Here is a tiny trained network, its code and every weight. The questions are about switching its units off for an input and a target symbol, where a switched-off unit gives its printed mean instead of its output.

import numpy as np


def w(rows, s, z=0):
    codes = np.array(rows[::2]) - 128.0
    scale = np.full(codes.shape[1], s)
    scale[-1] = z or s
    return codes * scale


def norm(h):
    return h / np.sqrt((h * h).mean(-1, keepdims=True) + 1e-5)


def f(y):
    return np.maximum(y, 0)


def softmax(a):
    e = np.exp(a - a.max(-1, keepdims=True))
    return e / e.sum(-1, keepdims=True)


def log_softmax(a):
    a = a - a.max(-1, keepdims=True)
    return a - np.log(np.exp(a).sum(-1, keepdims=True))


def net(x, mask):
    ids = ['αζηθμξστφψ'.index(c) for c in x.split()]
    T = len(ids)
    res = E[ids] + P[:T]
    q, k, v = (norm(res) @ M[0].T for M in (Q, K, V))
    z = softmax(np.where(np.tri(T) > 0, q @ k.T / 4**0.5, -1e9)) @ v
    res = res + np.where(mask[0], z, O[0][:, -1]) @ O[0][:, :-1]
    y = f(norm(res) @ A[0][:, :-1].T + A[0][:, -1])
    res = res + np.where(mask[1:13], y, B[0][:, -1]) @ B[0][:, :-1]
    return log_softmax(norm(res)[-1] @ U[:, :-1].T + U[:, -1])


Q, K, V, O, A, B = {}, {}, {}, {}, {}, {}
E = w([
[101,117,124,154,73],'α',
[111,149,138,134,145],'ζ',
[136,100,143,201,51],'η',
[95,118,106,104,82],'θ',
[112,136,132,143,146],'μ',
[109,144,139,139,135],'ξ',
[180,187,190,53,8],'σ',
[112,142,131,95,110],'τ',
[112,148,129,107,124],'φ',
[114,151,129,113,139],'ψ',
],0.015)
P = w([
[214,122,129,148,111],'0',
[193,88,39,167,134],'1',
[201,150,78,167,100],'2',
[225,107,205,130,111],'3',
[141,75,77,147,137],'4',
[195,193,102,169,75],'5',
[175,102,236,116,117],'6',
[84,79,49,150,141],'7',
[153,181,113,168,85],'8',
[111,95,229,103,124],'9',
[33,72,76,140,149],'10',
[100,166,112,162,103],'11',
[80,97,231,106,128],'12',
[2,41,100,86,121],'13',
],0.0084)
Q[0] = w([
[69,69,73,134,128],'H0',
[211,5,59,97,184],'H0',
[250,167,135,146,100],'H0',
[128,182,35,156,119],'H0',
],0.013)
K[0] = w([
[101,237,107,167,96],'H0',
[250,168,28,175,115],'H0',
[241,60,138,118,184],'H0',
[233,188,221,128,69],'H0',
],0.011)
V[0] = w([
[49,212,111,190,208],'H0',
[137,22,97,186,141],'H0',
[67,77,120,142,1],'H0',
[139,71,190,245,57],'H0',
],0.0069)
O[0] = w([
[180,230,119,146,130,218],'H0',
[74,127,2,116,150,94],'H0',
[207,19,17,97,161,79],'H0',
[163,126,20,50,219,251],'H0',
],0.0087,0.0031)
A[0] = w([
[165,154,71,94,141,214],'N0',
[83,108,67,136,85,189],'N1',
[105,145,109,118,152,98],'N2',
[148,91,181,132,76,162],'N3',
[44,156,82,132,114,2],'N4',
[6,133,131,120,150,117],'N5',
[174,45,112,123,140,220],'N6',
[95,130,143,119,190,181],'N7',
[184,123,161,135,147,120],'N8',
[106,184,135,98,154,53],'N9',
[105,132,88,137,81,160],'N10',
[161,154,140,163,121,222],'N11',
],0.013,0.0035)
B[0] = w([
[162,152,108,186,173,254],'N0',
[156,167,171,168,5,162],'N1',
[131,79,171,118,142,175],'N2',
[198,45,118,123,222,177],'N3',
[41,18,158,176,103,149],'N4',
[74,116,140,2,137,157],'N5',
[80,173,165,93,12,168],'N6',
[152,112,141,48,85,196],'N7',
[72,118,89,85,125,147],'N8',
[94,92,116,156,135,220],'N9',
[140,48,126,98,104,151],'N10',
[134,157,85,167,92,211],'N11',
],0.0079,0.0081)
U = w([
[203,137,109,60,90,47],'α',
[71,196,145,139,100,116],'ζ',
[114,104,103,66,122,136],'η',
[126,102,107,147,52,69],'θ',
[24,76,85,119,156,10],'μ',
[167,141,74,155,173,224],'ξ',
[118,101,165,52,127,193],'σ',
[167,67,177,112,105,121],'τ',
[188,39,169,140,153,53],'φ',
[134,127,247,171,149,5],'ψ',
],0.015,0.0024)

Each question gives the input, a string of symbols that net reads in full, and the target symbol t.
The units are the heads (4 rows each of Q, K, V and O) and the neurons (one row each of A and B). Each row of codes is followed by its name. A weight is (code - 128) times the scale printed after its matrix; where a second scale follows, it is the last column's (O, A, B and U).
mask holds one flag per unit, heads first, then neurons. A switched-off unit (its flag False) gives its mean, the last column of its rows in O or B, instead of its output. The means were averaged over made-up inputs and are rounded, as every weight is.
A unit's drop is (log p(t) with every unit on - log p(t) with that unit switched off) / (log p(t) with every unit on - log p(t) with every unit switched off).
The circuit of an input: a set's keep is (log p(t) with only the set's units on - log p(t) with every unit switched off) / (log p(t) with every unit on - log p(t) with every unit switched off). Starting from the 12 units with the biggest drops (on a tie, the unit counted first), units are removed one at a time, each time the one whose removal leaves the highest keep (on an exact tie, the one counted first), for as long as the keep stays at least 0.8.
circuit, biggest first: the units of the circuit, biggest drop first
k most important neurons: the k neurons with the biggest drops, biggest first
drop of u: that unit's drop, to one decimal
input ζ ξ ξ φ μ ξ ξ ζ σ ξ ξ, target σ: 2 most important neurons -> N5; N7
input ξ ζ μ τ, target ζ: circuit, biggest first -> H0
input φ α μ, target φ: circuit, biggest first -> H0; N3
input ξ ψ ψ ζ ζ ψ ψ θ, target τ: circuit, biggest first -> H0; N3
input ξ ζ ξ σ ξ ζ ξ θ ξ μ, target θ: circuit, biggest first -> H0; N6
input ξ φ ψ ψ ξ φ ζ η θ ξ φ ξ φ, target φ: circuit, biggest first -> H0; N3
input θ ξ φ, target θ: circuit, biggest first -> H0; N6; N1
input ξ φ η τ, target φ: circuit, biggest first -> N3; H0
input ξ ζ ψ ψ μ σ ζ ψ, target σ: circuit, biggest first -> H0; N5
input ψ σ ξ ξ μ ξ ζ ζ ψ ζ ξ φ ξ ψ, target φ: circuit, biggest first -> H0; N3
input ζ θ ξ θ ζ ζ σ ζ σ ξ ζ φ, target ξ: circuit, biggest first -> H0; N0
input ξ ξ ξ μ μ φ ψ ξ, target φ: 2 most important neurons -> N3; N0
input ξ ξ ξ ψ ψ ξ ξ ξ ξ ξ θ, target θ: 2 most important neurons -> N1; N3
input ψ ψ ζ ξ ξ ξ ψ ξ ψ, target ψ: most important neuron -> N3
input τ ξ ψ ξ σ ζ φ η, target φ: 2 most important neurons -> N3; N10
input ζ ξ ψ ξ ξ ξ ψ ξ ζ θ, target θ: circuit, biggest first -> H0; N1
input ξ ψ ξ θ ξ ψ, target θ: circuit, biggest first -> H0; N6; N1
input μ ξ ξ μ ξ θ ξ ξ μ ψ μ μ, target ψ: 2 most important neurons -> N3; N0
input ψ ψ ψ ξ α ζ ξ, target α: drop of H0 -> 0.4
input ξ τ φ ξ ξ μ ξ ξ ξ ξ φ σ φ ξ, target σ: drop of N5 -> 0.6
input ξ ξ ξ μ, target ξ: drop of H0 -> 0.4
input ξ μ ζ ψ ψ φ, target ψ: 2 most important neurons -> N3; N7
input ξ ζ φ ξ ζ ζ φ ζ ζ ξ, target ζ: most important neuron -> N0
